Here are made-up elements, facts about them, and rows of numbers that follow some of those facts. Name the element behind each unnamed row.

How the elements are related:
bavu (Ω duros, totru, revim, plitobek, siskegri) (τ a) (β drili)
begre (Ω kitron, kleropluk, breze) (τ a) (β mubos)
bidon (Ω grodrir, stiklisti, betin, mesu, stulevom, revim) (τ d)
bolefel (τ a)
bonifil (τ a) (β lastozem)
breko (Ω drudrekas, neplo, breze) (τ a)
brenis (Ω dete, fleflifli, neplo, natan, mezin, graskos) (τ c)
breze (τ b)
brigros (τ a) (β vuzesto)
brodrom (τ b)
brostufa (Ω stapapla, fimi, klubrul)
busken (τ c)
datekem (τ a)
dedas (Ω skebun, kigron) (τ b) (β zopa)
depom (τ a) (β skozel)
dete (τ a)
dirik (Ω flusaflok, mezin) (τ b)
dokar (τ b) (β zaflar)
dopil (τ b) (β zesos)
dreflak (τ g)
drenenas (τ a) (β kleropluk)
dresigrir (Ω logun, skastak, stuzuk, revim) (τ c)
drili (τ b) (β lizu)
driplilel (τ b) (β lozo)
drudrekas (τ a)
dudram (τ c) (β klumi)
duros (τ a) (β drenenas)
faskem (Ω stiklisti, zefe)
fasu (Ω drenenas, tabroplol) (τ a) (β bonifil)
fela (Ω brigros, skastak, mubos, bofan, kigron, fezer, plibas, rutra) (τ a) (β nuston)
fezer (τ b) (β pipo)
fidazor (Ω fleflifli, vopu, fulik, nopli) (τ b)
fimi (τ a) (β grikel)
flagem (Ω gradrum, kigron, vakli) (τ a)
flazam (τ b)
flofligruk (Ω kitron, driplilel, klima, statru, flazam) (τ a) (β roditok)
flugrik (τ b)
flusaflok (τ f)
fopufel (τ a) (β skastak)
foskon (τ d) (β gradrum)
fugol (Ω stadola, kedro, lastozem) (τ c) (β gogrik)
fulik (τ a)
fumiplal (Ω ploklen, dopil, bonifil)
gasta (τ a) (β nistin)
gogrik (Ω depom, fezer, vuzesto) (τ c)
goleklon (Ω lafom, nama, lizu, brosak, zefe) (τ f)
gradrum (τ e)
graskos (τ e)
grefilak (τ b) (β zapim)
gregrar (Ω drili, feso)
grikel (Ω riso, liplol) (τ d) (β nebu)
grodrir (τ c) (β skibu)
gruklusel (Ω nistin, stadola, datekem) (τ a)
kedro (τ a) (β sadadil)
kigron (τ a)
klabrus (τ a) (β flusaflok)
klakester (τ g)
klazir (τ b) (β plasoser)
kleropluk (τ g) (β grefilak)
klima (τ a) (β driplilel)
klizum (τ f)
kluda (Ω klizum, plesti, skibu, graskos) (τ g) (β sadrar)
kluga (τ a)
klumi (τ e)
kluse (Ω zetrom, fulik, liplol, tosker) (τ a)
lafom (τ a) (β fela)
lastozem (τ d) (β fugol)
lifas (Ω liplol, klazir)
liplol (τ c) (β risos)
lizu (τ c) (β zigok)
lofon (τ a) (β vakli)
logun (τ a) (β nutaman)
lozo (τ g) (β zetrom)
maro (τ a) (β dudram)
mesu (τ b) (β bavu)
mezin (τ b) (β rodom)
mubos (τ d) (β pleklo)
nama (τ c) (β gasta)
nebu (τ e)
neplo (τ a) (β redres)
nistin (τ b) (β neplo)
nuston (Ω nebu, klakester) (τ a) (β fopufel)
nutaman (τ c) (β breze)
pipo (τ f) (β klabrus)
plasoser (Ω gadun, bofan, zefe) (τ a) (β begre)
pleklo (τ c)
plenal (Ω dreflak, sadadil) (τ a)
plesti (τ b) (β gruklusel)
plibas (τ b)
pliruk (τ b)
plitobek (τ d)
plobas (τ g)
plunin (Ω brigros) (τ c) (β lofon)
plunun (Ω gadun) (τ a)
potrur (Ω lozo, flugrik, stulevom, feso)
redres (τ g)
revim (τ b)
risos (Ω brigros) (τ d) (β dokar)
roditok (τ d) (β bolefel)
rodom (Ω fogravo, dreflak, plibas, bovo, vuzesto, roditok) (τ c) (β flofligruk)
roklin (Ω bonifil, siskegri) (τ a)
rutra (τ b)
sadadil (τ b) (β goleklon)
sadrar (τ e)
satrus (τ c) (β kluda)
siskegri (τ b) (β depom)
skarukan (τ g)
skastak (τ a) (β stapapla)
skibu (τ c)
skini (τ a) (β dreflak)
skozel (Ω drudrekas, lozo, bofan, nutaman, pipo) (τ a) (β dedas)
stadola (τ a) (β siskegri)
stapapla (τ b)
stulevom (τ a)
stuzuk (τ c)
tabroplol (τ c) (β maro)
tigaluk (τ a)
tosker (τ d)
totru (τ g) (β tabroplol)
trabreklam (Ω zetrom, foskon) (τ d) (β nama)
vakli (τ c) (β kigron)
vuzesto (τ a)
zaflar (Ω tigaluk, klabrus, skastak, pleklo, pipo, mezin) (τ a) (β fidazor)
zapim (Ω vuzesto) (τ a)
zastim (Ω riso, driplilel, skibu, vifalek)
zefe (τ c)
zenepon (τ c) (β plunun)
zesos (Ω kitron, stadola, stapapla, vubrol, driplilel) (τ d) (β breko)
zetrom (τ e) (β grodrir)
zigok (Ω lafom, neplo, staplel, klakester, grefilak, flugrik) (τ a) (β zenepon)
zopa (Ω skini, dopil, pliruk, klazir, klubrul) (τ d)

Known rows:
[-13  18 -16   2   2   4   2  -8   6  16 -10 -15   6  13   9  16 -28  22
 -29   6  -8  -2  19  -9 -14 -25 -31   5 -21  28  -8  20 -12 -22  10   0
  -2  -5  -1 -15   0 -20   2   2  19  -6  -5  13   2]: mesu
[-13   7 -21  27 -21 -20  14  -5   3   5  -8   6   6   1  -8 -20   5   1
 -17 -21  19 -12  -8 -18 -27 -21  -8  39 -12  12  24  19   1  -4  10   2
   5  23  -5  10   1 -14  17  -5  10 -14 -13  17  10]: skini
[ -3  -6 -11  15  -8  -6  11   6  -8 -13 -42  13   2   2 -14  -3  28  -9
  -7  -4  15   2 -10   7  -3 -26  14  10  -7   7  15  16  11  13 -26   0
  -2  23   0  23   7  -3  17   4   1  -9  -4   2   9]: datekem
[ 11  13  14 -13   4   8  -8 -23  -4  -1  25 -16 -16  -8  -1  15 -44 -30
   0  28 -14  15   2  -5   9  20 -55 -41   8  21  -6  11  -7  -2  36  -3
   0  -4   8 -20 -23  19 -13   1  -6  -6  11  13 -12]: klakester
[  2  -3   8   9  13 -10   3  25 -19  -3 -22  16  10  -6 -11 -21  34  -6
  -7   5   7   1 -27   5   2 -16   2   9  -9  -4 -26  -4  11  25 -26   1
  -7  11 -10  21  11   7  39  -5   3   9   3  -1  12]: begre
[ 11  23  21   1   9  17  -3  -2  10 -33  14  12  -5 -16 -16 -17   0   9
  26  10  -5  -8  -5  -7  14   6 -51 -16  -1  -9  31 -13  -1  12  -1   4
   4 -34   2   2 -26  22 -22   3 -24  -6 -10  -4   5]: dudram
[ -2  18  22 -17  -1   8 -18 -19  18  17  10 -19   2  11  12  50 -19  12
  -5   9   0   0  11  -8  -1  -2   6 -16  -6  29 -20 -10  -8 -15  12  -4
  -3   8   4  -8 -25  -8 -26   4   5 -13  11 -10 -10]: plitobek
[  0   7   7  -9  20  -2 -10   7  -9  11 -16   0  -1  10   4  35  33  30
   0  28 -10  -9  10  28  17   5  -1 -22 -11  21 -13   2   2   3 -18   0
  -6 -10  -4  18  10  -9 -14   8  -9  -5 -28  -2  -9]: grefilak
[  1   2  -1  13   5 -24  -1   9  -4 -10 -23   5   4   1  -2  -9  51  10
  10  -9  11   0  -3  20  10 -21  41   1  16  -6  21  -7   6   6 -59  11
   3 -18  -3  19  13   3 -23   6 -11  -9 -12   1   6]: bolefel
[ -1  -3   2  11   9  -8   1  15   2 -21 -17  14   4   0  -9  -7  44  21
  13  -4   4  -7  -8  14   8   6   3   1  -3   6  19  -9   7  18 -34   2
   2  -9  -4  31   3   0  -2   0 -18  -8 -22   1   5]: fopufel
[-11 -19 -37  -4   0  -8   5  -9 -11  20   2 -12  -7  14   4  -2 -34   0
 -28   9  -9  -9  17   3 -14  24  -1  11  -6  20  -7  31  -6 -22  35  -4
  -1   7   0 -17  22 -25  -2   1  13  18 -27  20  -4]: mezin
[ -4  21   4  13  -1  -8   0  13   7  -6   8   7  16  -1  -2 -12  42  29
   3 -24   8  -4  -9 -14 -16 -28 -10  19   1  -5  -1  -8   0   9 -21   6
   6 -17  -7  16  -1   1  12  -7   5 -19   7   3  14]: roklin
[ -8   7  -5  -5 -19  -2  -5 -24   5  26  25 -22  -4   6   0  19 -61  -6
 -25   9   8  -6  14 -13 -13  20  10   9  -4  18 -29   3 -12 -27  55  -6
  -5  25   2 -10 -18 -23 -21   0  10  14   6  13 -18]: foskon
[  0 -17   0   4  15 -11  -3  14  -9  -7  -7  14   6   0  -1  -9  36  -2
   3  -6   7  -2 -17   3  -6 -24   6  21   0  20  12   2  11  17 -23   3
   3   5  -6   5  10  -1  25  -6  -2  -5  -9  -4   8]: gasta
[  9  24  26 -12   0  17  -9 -13   9   0  28 -13 -10 -10  -6  -2 -43 -22
  11  13   1   4  -2 -21   3  14 -32 -24   7   4 -10  -5  -6  -4  37  -1
   3 -15   7 -12 -31  23 -24  -1 -11   2  28   1  -3]: plobas
[  0  -6   2   2 -14 -10   3 -15  -2   1  -6   4  -3  -3  -6  12   6 -10
  -2   7  18  -1  -9   0   0  19  19  -3   4  14   2   6   2  -1  18  -5
  -4  30   6  11  -5  -3  -8   6  -3   6 -15  -1 -11]: riso
[  2  14  -8  13 -15  11  11 -10  10 -12  23   0  -6 -16 -11 -42 -71 -26
  -4  -1  -9   4   0 -31  -9  -2 -66   6  -6 -11  21  13  -9  -4  31  -1
   4 -18   1 -24 -19  13   8  -2   6   2   8  20  11]: satrus
[-13   7 -18  25 -10 -12  15  17  -2   0   1   4   8   0  -6 -48 -15   5
 -16 -21   1   2  -5 -13 -21  -6  -5  34  -6 -19  -6  11  -8   0   4   5
  -1 -13  -7   3   7  -6  24 -10  12   4   7  22  15]: fasu
[ -3 -32 -20   5   8 -17   3   8 -14  -5  -1   3  -2   8   2 -11  17   3
   0 -11 -10  -1   1  15  -7  10  10  15   7   0  21   8   6   7 -15   2
   6   2  -1   1  18  -7  18  -4  -4  -1 -20  12  11]: tigaluk

Rows to name:
No name comes twice in this set of rows, the named rows included.
[  1   4   1  -9  15   2  -1  18 -10  30  10  -4   3   5   4  -8   0  17
   0   8  -4  -6  11  11  -4  10  19   0   0 -15 -33  -2  -5  -6   4   4
  -1 -27  -7  -6  15 -11  -1  -5   4  25  -4   0  -2] | dirik
[  2  25  11   2 -14  -4   0  -2  10  14  25   2   9  -9  -6  -7   5  23
   8  -9  18  -5  -6 -12 -10  16  10  10   4 -10 -23 -17  -8   2  19   0
  -1   5  -5   9 -20  -3 -15  -3   1   5   8  -7  -7] | lifas
[  9 -10  11   0  -6   3   4 -11 -13 -27  17   6  -5 -21 -20  -8   5 -11
  22  13   9  16   7  -6   3 -40  37 -31  32 -19  27  24   5   0  -8  11
   4 -41  14  11   7  34 -27  24 -27  -7 -16 -21 -23] | skibu
[ -1 -24  -3  -7   3 -20 -11  -7  -6   0 -10  11   7  -1  15  43   8   4
 -15  -3 -10   7 -11  11  10  11  27   6   5  11 -11 -14   5  13 -16  -6
 -14  47  -1   1   4 -16  23   9  10 -13 -34  -8 -14] | nebu
[ -1 -14   2   9  10 -10   3  18   4  -9 -15   4   4   2   0 -31  35  -1
  23 -19  -3  -4  -2  24  16 -18  55  11  21 -23  35 -13   0   4 -58  12
   6 -28  -6   7  11  -2 -19   5 -14   8   9  -3  14] | zapim
[  0 -27 -25  10   3 -29   6   6 -21   3  -1   4  -2   5  -2 -10  28   1
   2   0  -1   0  -3  20  -9  21  13   8   9   7  11  12   4  13  -7   3
   5   2   0   9  32 -12  14  -3   1   1 -31  14   0] | dete
[ 14   1   9  -4   8   4  -3 -13  -4 -20  13  -2 -10 -14  -2 -25  -2 -13
  28   3 -13   4   4   9  19  -3  -9 -28  29  -3  44  -5  -3   2 -23   9
  10 -48   5 -24  -5  17 -41  11 -18  -2 -14   5   1] | pleklo
[ -5 -26   7   6  13 -12   0  19 -13  -5   7   3  13  -4  -2  -8  46  26
   9  -7 -12  16   8  14   1 -68  75 -11  28 -34   4  18   6   6 -58  18
  -1 -77   1  27  31  24   2  17 -19 -17   1 -20 -11] | plunun
[  9  10   2   4  -2  15   4  -6   1 -18  11   6  -7 -15  -9 -19 -27  -8
  16   2  -3   2  -5 -19  -2  -1 -49 -11  -1  -7  24   5  -3   1  18   1
   4 -20   3 -14  -9  18   0  -1  -7  -5   7   2   5] | busken
[ -3 -23 -15 -13   4  -3  -2   4 -12   9  -9 -13  -7  19  17  24   2 -15
  -8  -4 -14   4   8  22  -6  47  16   4  -2   5 -11   9  10  -5   7  -7
   6  29   4  -4  24 -12  20 -13   9  -4   6  13  -1] | pipo
[ 10  -5   9 -23  -5  36  -3 -14  12  -7  20 -19 -21  -2   3   4 -52 -51
  15   2  -6   1   2 -17   6  39 -39 -16  -1  -2  21  -2   0 -15  52 -10
   8   6  12 -38 -21  14 -11 -12 -12   5  45  -3   3] | dreflak

Now the same elements, written a new way:
Named rows:
[-36  44  17 -21   1  14  -6   8   1  11 -20  84   5]: risos
[ 33  18  -9 -15   0  13 -10  16 -35  11   7 -10  15]: breko
[ 15  15   4 -24  15  14 -13  10 -36   8  -4 -11   8]: bavu
[ 12  18  -1 -17   9  -2  -4 -21 -56   4  -1   2  -6]: kluda
[ -4 -11 -14 -20  12  11 -16 -10 -30  16  25  -9   4]: kluse
[ 24  -7   2 -10  -2   8  -1 -13 -23  -8  -7  10  -5]: feso
[ -1  27  12  12  22   0   5  -6   8 -18  -7  16 -16]: plesti
[ 22  -3 -24 -21 -30  46  -2  -7 -22 -13   1  -2 -30]: zenepon
[ 35 -10   3 -27  10  25  -4   5 -20  -1   1  -8   6]: stulevom
[ 11  37   2  16  -7   1  16 -14  11  -7  -5   9  -6]: breze
[ 33 -14   3 -30  10  23  -2   1 -17  -1   2  -5   5]: tigaluk
[  0  33 -14   9 -17  44   1 -44  18 -14   0   8 -14]: stapapla
[ -6  37   1   4  22  -9   5  -3  10 -22 -14  16 -13]: fezer
[ 29  -8  -8 -33   0   5   8   9 -16  -3   1 -15  13]: depom
[ 29 -15   2 -29  11  22  -1   1 -18  -1   5  -7   5]: datekem
[ 25  29  -9   8  -7   8   7 -35  24  -5 -11  12 -14]: grefilak
[ 22 -17  11 -28  29  11  -7  15 -23  -7   9  -3   2]: fimi
[ 36  -2  -2 -20  -5   1  15 -17 -37  -4   6   4  -2]: kleropluk
[ 44   8   8  -3  -2  18  -6  -5 -30  -8 -16  13  -3]: gadun

Rows to name:
No name comes twice in this set of rows, the named rows included.
[ -6 -25  -4 -11  12  -8  -2  13 -34  -3  20   2 -36] | liplol
[ 33  -1 -18 -27 -17  45  -1 -44 -33 -14   8   3  -9] | redres
[ 43  15 -23 -26   0  19 -18  -4 -20  11  -1   1   9] | zaflar
[ 50  11  -1  -5 -10  21  -2  24 -39  -6 -15   3 -26] | zefe
[ 19 -20   8 -24  29  11 -10  14 -25  -4  13  -5   2] | stadola
[ 41  32  -3   4  -3  16 -18   1 -43  -2 -16  15   2] | faskem
[ 23   9 -11 -16   1   8  -9  10 -32  12  12  -9  14] | begre
[ -7 -21  22   4  16  -2 -11   6   7 -14  -8  22   0] | foskon
[ 39  -8 -21 -19 -18   6   4   0 -18  -1  -5   3 -29] | dudram
[  7  10   4 -24  16  10 -13   5 -35  11   2 -11   6] | gruklusel
[ 15  -3   5 -19  -4   1   8  15 -34  -3 -12  -3 -30] | tabroplol
[ -6  38  14   6  10  -2  12 -18   8 -10 -20   3 -13] | sadadil
[  1  38  -5   3   2   6  12 -18  15 -14 -15  15 -10] | plibas
[ 27   8 -36 -12 -18   0 -10   0 -30   8   0   3 -27] | fugol

